-38.3 -15.9 41.5 -2.7 -28.6
34.3 15.5 12.6 -72.5 44.5
18.8 -39.8 -9.5 49.0 57.1
:
34.3 15.5 12.6
18.8 -39.8 -9.5

31.2 58.9 -29.9 -42.4 -14.6
9.5 19.0 -11.3 -14.2 -9.8
-38.2 -76.5 42.9 53.5 30.4
11.8 23.7 -13.7 -17.1 -10.6
41.5 82.9 -46.7 -57.3 -35.6
:
9.5 19.0 -11.3
-38.2 -76.5 42.9

-11.9 68.7 55.4
-1.4 -26.1 4.7
75.2 -60.9 -70.4
-51.8 78.1 50.0
:
-1.4 -26.1 4.7
75.2 -60.9 -70.4

-16.6 -18.1 21.8 11.0 3.7
-66.4 -18.1 62.5 -16.1 11.4
10.7 10.9 -2.5 15.0 3.6
:
-66.4 -18.1 62.5
10.7 10.9 -2.5

-23.2 -35.2 8.3 37.9
18.6 -4.7 -74.8 -16.2
-32.3 -14.4 0.9 9.5
10.0 -14.4 4.5 -51.0
:
18.6 -4.7 -74.8
-32.3 -14.4 0.9

57.2 -11.6 5.2 -16.8 -50.4
-82.3 -58.7 -19.0 37.5 -10.0
-36.5 -59.8 7.1 8.6 -9.5
35.8 24.1 -18.8 3.8 -39.9
:
-82.3 -58.7 -19.0
-36.5 -59.8 7.1
---
-0.1 -5.6 -12.7 10.6 4.8 23.8 21.2
0.0 -3.5 16.2 9.2 30.4 -37.4 10.7
-13.7 -17.0 18.5 14.1 -13.2 47.5 20.2
5.7 8.4 4.3 39.1 37.1 17.0 -13.2
-4.5 -1.2 16.6 6.7 6.1 16.4 17.8
-25.1 32.9 -12.4 32.1 79.3 7.0 -6.1
:
-25.1 32.9 -12.4 32.1 79.3 7.0 -6.1
-13.7 -17.0 18.5 14.1 -13.2 47.5 20.2
-4.5 -1.2 16.6 6.7 6.1 16.4 17.8
-0.1 -5.6 -12.7 10.6 4.8 23.8 21.2
0.0 -3.5 16.2 9.2 30.4 -37.4 10.7
5.7 8.4 4.3 39.1 37.1 17.0 -13.2

-8.7 -38.7 47.5 -22.9 -45.6
-9.1 -44.3 53.1 -26.1 -51.7
-11.1 -55.6 66.5 -32.9 -64.9
:
-11.1 -55.6 66.5 -32.9 -64.9
-9.1 -44.3 53.1 -26.1 -51.7
-8.7 -38.7 47.5 -22.9 -45.6

21.9 -43.2 -47.0 -12.7 -5.0 -24.9 24.9
28.7 -17.2 -60.9 -25.1 13.9 -46.5 30.1
8.9 -3.2 -22.8 -12.3 8.7 -19.7 16.9
35.4 -70.1 -73.8 -19.1 -10.1 -40.6 32.8
18.7 -6.6 -46.2 -24.9 17.0 -41.7 30.1
1.4 1.4 -3.7 -2.6 2.4 -4.5 2.1
7.7 -17.7 -17.0 -3.8 -2.7 -6.8 11.5
32.3 -59.7 -68.5 -19.6 -5.9 -39.8 32.5
20.3 -31.2 -39.6 -9.7 -3.3 -21.8 15.0
:
1.4 1.4 -3.7 -2.6 2.4 -4.5 2.1
7.7 -17.7 -17.0 -3.8 -2.7 -6.8 11.5
8.9 -3.2 -22.8 -12.3 8.7 -19.7 16.9
18.7 -6.6 -46.2 -24.9 17.0 -41.7 30.1
20.3 -31.2 -39.6 -9.7 -3.3 -21.8 15.0
21.9 -43.2 -47.0 -12.7 -5.0 -24.9 24.9
28.7 -17.2 -60.9 -25.1 13.9 -46.5 30.1
32.3 -59.7 -68.5 -19.6 -5.9 -39.8 32.5
35.4 -70.1 -73.8 -19.1 -10.1 -40.6 32.8

71.7 -42.3 25.0 -64.9 -12.4 21.3 -38.3 -8.2 9.5 -65.2 -48.4
39.0 -29.9 26.3 -22.2 -25.5 20.9 -0.2 -4.0 20.0 -25.5 -30.8
:
39.0 -29.9 26.3 -22.2 -25.5 20.9 -0.2 -4.0 20.0 -25.5 -30.8
71.7 -42.3 25.0 -64.9 -12.4 21.3 -38.3 -8.2 9.5 -65.2 -48.4

-3.0 -3.9 1.9 -11.2 1.5 -3.0
-20.0 -35.4 -23.8 41.6 66.8 -36.0
-1.9 -9.9 7.3 -29.1 -0.2 2.4
-18.2 1.0 -5.6 -43.2 19.1 9.1
-15.0 1.7 -10.4 3.9 36.6 -0.9
-17.1 -12.6 9.7 -69.8 12.8 26.3
-32.0 -43.9 10.0 -1.4 12.3 -22.6
:
-32.0 -43.9 10.0 -1.4 12.3 -22.6
-20.0 -35.4 -23.8 41.6 66.8 -36.0
-18.2 1.0 -5.6 -43.2 19.1 9.1
-17.1 -12.6 9.7 -69.8 12.8 26.3
-15.0 1.7 -10.4 3.9 36.6 -0.9
-3.0 -3.9 1.9 -11.2 1.5 -3.0
-1.9 -9.9 7.3 -29.1 -0.2 2.4

14.8 21.5 8.0 30.3 -13.3 -1.8 -0.4 39.9 -4.7 42.6 1.6
26.8 47.9 -38.0 29.2 -35.8 22.4 -18.8 33.4 -17.0 32.0 21.7
31.2 -30.6 -83.6 -36.5 -27.5 10.6 -30.3 28.0 17.0 -17.7 18.7
26.2 -23.4 34.3 21.5 -10.6 -15.6 -12.2 -4.9 -7.6 -3.7 -24.0
-6.2 2.4 -62.7 34.7 -16.4 19.4 45.4 -18.7 0.1 -0.4 28.2
24.3 10.9 59.1 -14.4 0.6 -19.7 -51.1 53.7 -1.8 31.5 -24.7
:
-6.2 2.4 -62.7 34.7 -16.4 19.4 45.4 -18.7 0.1 -0.4 28.2
14.8 21.5 8.0 30.3 -13.3 -1.8 -0.4 39.9 -4.7 42.6 1.6
24.3 10.9 59.1 -14.4 0.6 -19.7 -51.1 53.7 -1.8 31.5 -24.7
26.2 -23.4 34.3 21.5 -10.6 -15.6 -12.2 -4.9 -7.6 -3.7 -24.0
26.8 47.9 -38.0 29.2 -35.8 22.4 -18.8 33.4 -17.0 32.0 21.7
31.2 -30.6 -83.6 -36.5 -27.5 10.6 -30.3 28.0 17.0 -17.7 18.7

-7.7 -6.3 -12.8 20.2 -57.2 16.8 2.5 8.5 19.4 -8.2 18.3 19.8 15.1 23.8 -78.1
-47.1 -39.0 -48.3 19.8 -49.4 19.3 -42.9 -35.2 19.9 -44.7 20.6 21.8 29.6 -20.2 -78.0
-41.8 -47.1 -38.4 29.2 11.0 26.9 -41.5 -49.8 27.1 -45.8 32.0 32.0 51.2 -50.8 5.7
37.0 41.0 38.5 -29.5 -22.6 -29.0 38.9 41.8 -24.0 40.0 -29.8 -29.8 -56.5 48.6 -13.6
-1.1 -15.1 -5.5 24.7 -30.3 28.5 3.0 -15.0 24.7 -8.6 25.6 18.8 -40.3 -30.1 3.9
:
-47.1 -39.0 -48.3 19.8 -49.4 19.3 -42.9 -35.2 19.9 -44.7 20.6 21.8 29.6 -20.2 -78.0
-41.8 -47.1 -38.4 29.2 11.0 26.9 -41.5 -49.8 27.1 -45.8 32.0 32.0 51.2 -50.8 5.7
-7.7 -6.3 -12.8 20.2 -57.2 16.8 2.5 8.5 19.4 -8.2 18.3 19.8 15.1 23.8 -78.1
-1.1 -15.1 -5.5 24.7 -30.3 28.5 3.0 -15.0 24.7 -8.6 25.6 18.8 -40.3 -30.1 3.9
37.0 41.0 38.5 -29.5 -22.6 -29.0 38.9 41.8 -24.0 40.0 -29.8 -29.8 -56.5 48.6 -13.6

49.0 -25.1
12.0 -16.9
67.5 -32.5
:
12.0 -16.9
49.0 -25.1
67.5 -32.5
---
-61.5 86.4 63.1 41.7
-63.7 77.3 68.1 22.4
71.0 -85.1 -66.7 1.0
:
77.3 68.1
-85.1 -66.7

3.6 -0.8 3.8
-31.8 -48.5 -69.2
41.7 -72.3 6.6
:
-48.5 -69.2
-72.3 6.6

-3.6 -35.5 -35.7 72.4 25.0
0.6 -17.9 -28.2 57.1 22.3
-3.9 7.8 -6.3 10.7 19.5
:
-17.9 -28.2
7.8 -6.3

-21.8 -62.8 81.8
-38.3 -30.2 27.6
-68.2 -37.8 15.8
-45.7 -45.9 -35.0
-36.3 2.3 65.2
:
-30.2 27.6
-37.8 15.8

-43.9 -27.5 -19.2
82.1 3.2 15.2
27.6 31.3 -33.3
9.4 49.7 13.8
:
3.2 15.2
31.3 -33.3

12.3 -7.4 -54.1 73.8 -12.0
-3.0 -47.9 -9.9 13.6 51.0
20.1 2.2 -34.4 46.9 -7.6
4.6 -35.6 -9.7 13.3 61.6
:
-47.9 -9.9
2.2 -34.4

68.3 5.5 -34.9 -27.3
-69.7 -2.9 71.3 36.3
16.9 25.7 -15.1 13.5
-15.5 11.1 -9.5 24.6
-30.6 22.1 -1.6 48.0
:
-2.9 71.3
25.7 -15.1

-2.8 4.4 -25.0
12.5 17.0 8.3
3.5 20.8 24.7
27.5 -37.5 66.1
-22.3 -6.6 -25.8
:
17.0 8.3
20.8 24.7
